Below are the code and all the weights of a small trained network. Each question names an input and a class and asks about switching units off, where a switched-off unit gives its printed mean instead of its output.

import numpy as np


def w(rows, s, z=0):
    codes = np.array(rows[::2]) - 128.0
    scale = np.full(codes.shape[1], s)
    scale[-1] = z or s
    return codes * scale


def f(y):
    return np.maximum(y, 0)


def log_softmax(a):
    a = a - a.max(-1, keepdims=True)
    return a - np.log(np.exp(a).sum(-1, keepdims=True))


def net(x, mask):
    res = np.array(x, float).reshape(1, 6) / 4 @ E
    y = f(res @ A[0][:, :-1].T + A[0][:, -1])
    res = res + np.where(mask, y, B[0][:, -1]) @ B[0][:, :-1]
    return log_softmax(res[-1] @ U[:, :-1].T + U[:, -1])


A, B = {}, {}
E = w([
[125,119,130,127],'x0',
[25,222,2,53],'x1',
[193,51,3,158],'x2',
[119,120,128,128],'x3',
[125,128,124,130],'x4',
[14,107,110,228],'x5',
],0.006)
A[0] = w([
[64,126,92,222,122],'N0',
[139,76,80,124,70],'N1',
[76,179,59,82,1],'N2',
[254,154,155,2,178],'N3',
[93,160,64,98,38],'N4',
[93,175,183,95,167],'N5',
[188,55,214,222,52],'N6',
[95,164,204,120,54],'N7',
[101,171,186,88,108],'N8',
[87,155,184,100,62],'N9',
[84,168,199,104,88],'N10',
[160,117,81,151,58],'N11',
[94,175,71,101,114],'N12',
[178,150,103,48,108],'N13',
[110,169,187,105,86],'N14',
[171,109,50,123,90],'N15',
],0.0086,0.0057)
B[0] = w([
[44,102,190,123,192],'N0',
[224,95,70,150,153],'N1',
[194,157,176,19,171],'N2',
[10,112,154,174,254],'N3',
[164,149,151,82,164],'N4',
[158,74,77,156,196],'N5',
[164,194,190,2,228],'N6',
[197,87,84,138,159],'N7',
[182,86,78,156,172],'N8',
[183,91,75,136,154],'N9',
[195,88,69,151,172],'N10',
[162,114,83,127,145],'N11',
[145,135,162,70,188],'N12',
[36,89,164,159,178],'N13',
[179,92,81,142,160],'N14',
[187,96,100,156,175],'N15',
],0.0079,0.0071)
U = w([
[166,185,160,7,32],'0',
[112,121,109,159,254],'1',
[196,57,32,185,32],'2',
[104,150,115,166,235],'3',
[20,96,150,174,59],'4',
],0.011,0.0062)

Each question gives the input, the list of numbers given to net, and the class t.
The units are the neurons (one row each of A and B). Each row of codes is followed by its name. A weight is (code - 128) times the scale printed after its matrix; where a second scale follows, it is the last column's (A, B and U).
mask holds one flag per neuron, in row order. A switched-off neuron (its flag False) gives its mean, the last column of its row in B, instead of its output. The means were averaged over made-up inputs and are rounded, as every weight is.
A unit's drop is (log p(t) with every unit on - log p(t) with that unit switched off) / (log p(t) with every unit on - log p(t) with every unit switched off).
The circuit of an input: a set's keep is (log p(t) with only the set's units on - log p(t) with every unit switched off) / (log p(t) with every unit on - log p(t) with every unit switched off). Starting from the 12 units with the biggest drops (on a tie, the unit counted first), units are removed one at a time, each time the one whose removal leaves the highest keep (on an exact tie, the one counted first), for as long as the keep stays at least 0.8.
units of the circuit, in order: the units of the circuit, biggest drop first
k most important neurons: the k neurons with the biggest drops, biggest first
drop when u is switched off: that unit's drop, to one decimal
input [1,0,-3,3,0,-5], class 4: most important neuron -> N3
input [-7,7,3,-5,-8,4], class 0: units of the circuit, in order -> N2, N12
input [5,0,4,-3,-1,-6], class 4: units of the circuit, in order -> N3, N13
input [-1,8,8,7,2,-3], class 0: 4 most important neurons -> N2, N12, N4, N5
input [7,-6,3,-8,1,-8], class 3: 2 most important neurons -> N3, N0
input [8,8,8,2,-6,-1], class 0: 3 most important neurons -> N2, N12, N4
input [-5,-1,7,-7,-3,-8], class 4: 2 most important neurons -> N3, N13
input [-2,7,-8,-2,7,-4], class 2: units of the circuit, in order -> N5, N8, N10
input [-4,7,6,-3,-4,2], class 0: units of the circuit, in order -> N2, N12
input [1,-7,-6,-3,-7,7], class 0: 2 most important neurons -> N6, N3
input [-2,-5,3,0,3,-7], class 4: drop when N3 is switched off -> 0.8
input [-2,-8,3,8,0,-4], class 0: drop when N6 is switched off -> 1.3
input [-7,-2,-8,6,-7,-8], class 2: drop when N10 is switched off -> 0.1
input [1,-7,2,-1,2,-4], class 0: most important neuron -> N6
